Below is a small trained network, with its code and all its weights. Each question gives an input and a class and asks what happens when units are switched off, that is, made to give their printed mean instead of their output.

import numpy as np


def w(rows, s, z=0):
    codes = np.array(rows[::2]) - 128.0
    scale = np.full(codes.shape[1], s)
    scale[-1] = z or s
    return codes * scale


def f(y):
    return np.maximum(y, 0)


def log_softmax(a):
    a = a - a.max(-1, keepdims=True)
    return a - np.log(np.exp(a).sum(-1, keepdims=True))


def net(x, mask):
    res = np.array(x, float).reshape(1, 2) / 4 @ E
    y = f(res @ A[0][:, :-1].T + A[0][:, -1])
    res = res + np.where(mask, y, B[0][:, -1]) @ B[0][:, :-1]
    return log_softmax(res[-1] @ U[:, :-1].T + U[:, -1])


A, B = {}, {}
E = w([
[172,164,190,174,52,152,95,56],'x0',
[195,46,164,5,110,53,139,108],'x1',
],0.014)
A[0] = w([
[45,93,14,81,144,140,161,192,109],'N1',
[63,85,99,149,129,211,126,149,210],'N2',
[103,155,142,131,94,130,141,172,249],'N3',
[90,144,177,135,94,184,82,23,151],'N4',
[108,155,136,170,107,134,188,111,191],'N5',
[110,99,96,107,207,135,189,163,76],'N6',
[149,101,191,167,52,169,67,90,80],'N7',
[196,43,192,55,82,72,213,123,87],'N8',
[78,108,186,140,78,118,84,105,162],'N9',
[116,132,131,143,196,100,188,213,131],'N10',
[218,43,133,99,117,96,130,132,177],'N11',
[167,168,139,160,77,133,65,38,105],'N12',
[97,142,139,141,169,178,110,152,123],'N13',
[169,113,179,122,81,194,117,67,80],'N14',
[87,160,146,198,47,226,75,173,127],'N15',
[100,87,91,124,189,136,206,162,149],'N16',
[82,246,124,153,140,207,119,137,69],'N17',
[93,244,42,199,164,180,119,178,79],'N18',
],0.011,0.015)
B[0] = w([
[118,142,130,111,135,103,193,111,214],'N1',
[151,109,85,112,103,156,106,109,225],'N2',
[69,51,20,97,34,118,107,44,226],'N3',
[121,122,82,123,135,110,180,73,201],'N4',
[137,151,96,120,84,117,104,107,195],'N5',
[177,183,188,117,245,68,186,120,174],'N6',
[141,157,190,125,136,108,196,132,181],'N7',
[189,160,135,84,181,185,78,179,231],'N8',
[107,149,96,127,85,107,151,122,175],'N9',
[145,140,91,162,145,108,164,102,192],'N10',
[127,158,75,106,85,199,103,138,224],'N11',
[167,165,111,126,190,85,210,107,192],'N12',
[168,159,127,99,128,108,96,146,174],'N13',
[161,158,157,153,187,118,187,143,171],'N14',
[173,133,119,79,149,165,123,137,226],'N15',
[139,107,91,142,88,107,196,127,201],'N16',
[186,180,189,94,153,151,118,169,208],'N17',
[171,193,172,73,163,184,101,164,249],'N18',
],0.012,0.019)
U = w([
[134,146,120,117,138,90,242,116,107],'0',
[159,156,134,82,138,179,40,176,82],'1',
[102,104,47,109,2,128,86,69,255],'2',
[78,141,138,142,139,93,133,100,96],'3',
[101,104,153,161,130,137,126,121,100],'4',
[110,145,144,145,78,94,79,178,108],'5',
[85,118,134,157,112,93,86,115,98],'6',
[121,94,169,143,83,151,120,130,101],'7',
],0.015,0.0089)

Each question gives the input, the list of numbers given to net, and the class t.
The units are the neurons (one row each of A and B). Each row of codes is followed by its name. A weight is (code - 128) times the scale printed after its matrix; where a second scale follows, it is the last column's (A, B and U).
mask holds one flag per neuron, in row order. A switched-off neuron (its flag False) gives its mean, the last column of its row in B, instead of its output. The means were averaged over made-up inputs and are rounded, as every weight is.
A unit's drop is (log p(t) with every unit on - log p(t) with that unit switched off) / (log p(t) with every unit on - log p(t) with every unit switched off).
The circuit of an input: a set's keep is (log p(t) with only the set's units on - log p(t) with every unit switched off) / (log p(t) with every unit on - log p(t) with every unit switched off). Starting from the 12 units with the biggest drops (on a tie, the unit counted first), units are removed one at a time, each time the one whose removal leaves the highest keep (on an exact tie, the one counted first), for as long as the keep stays at least 0.8.
circuit, biggest first: the units of the circuit, biggest drop first
top k neurons: the k neurons with the biggest drops, biggest first
drop when u is switched off: that unit's drop, to one decimal
input [3,8], class 1: circuit, biggest first => N8
input [3,-3], class 2: circuit, biggest first => N8, N6
input [6,-6], class 0: top 3 neurons => N12, N4, N8
input [-6,8], class 1: top 2 neurons => N8, N11
input [8,-7], class 0: top 3 neurons => N12, N4, N7
input [4,-4], class 0: top 3 neurons => N8, N4, N12
input [-4,-5], class 1: top 2 neurons => N18, N12
input [1,3], class 2: top 2 neurons => N18, N17
input [-2,8], class 1: drop when N8 is switched off => 0.5
input [-3,-1], class 2: drop when N7 is switched off => 0.1
input [-4,-6], class 1: drop when N18 is switched off => 2.1
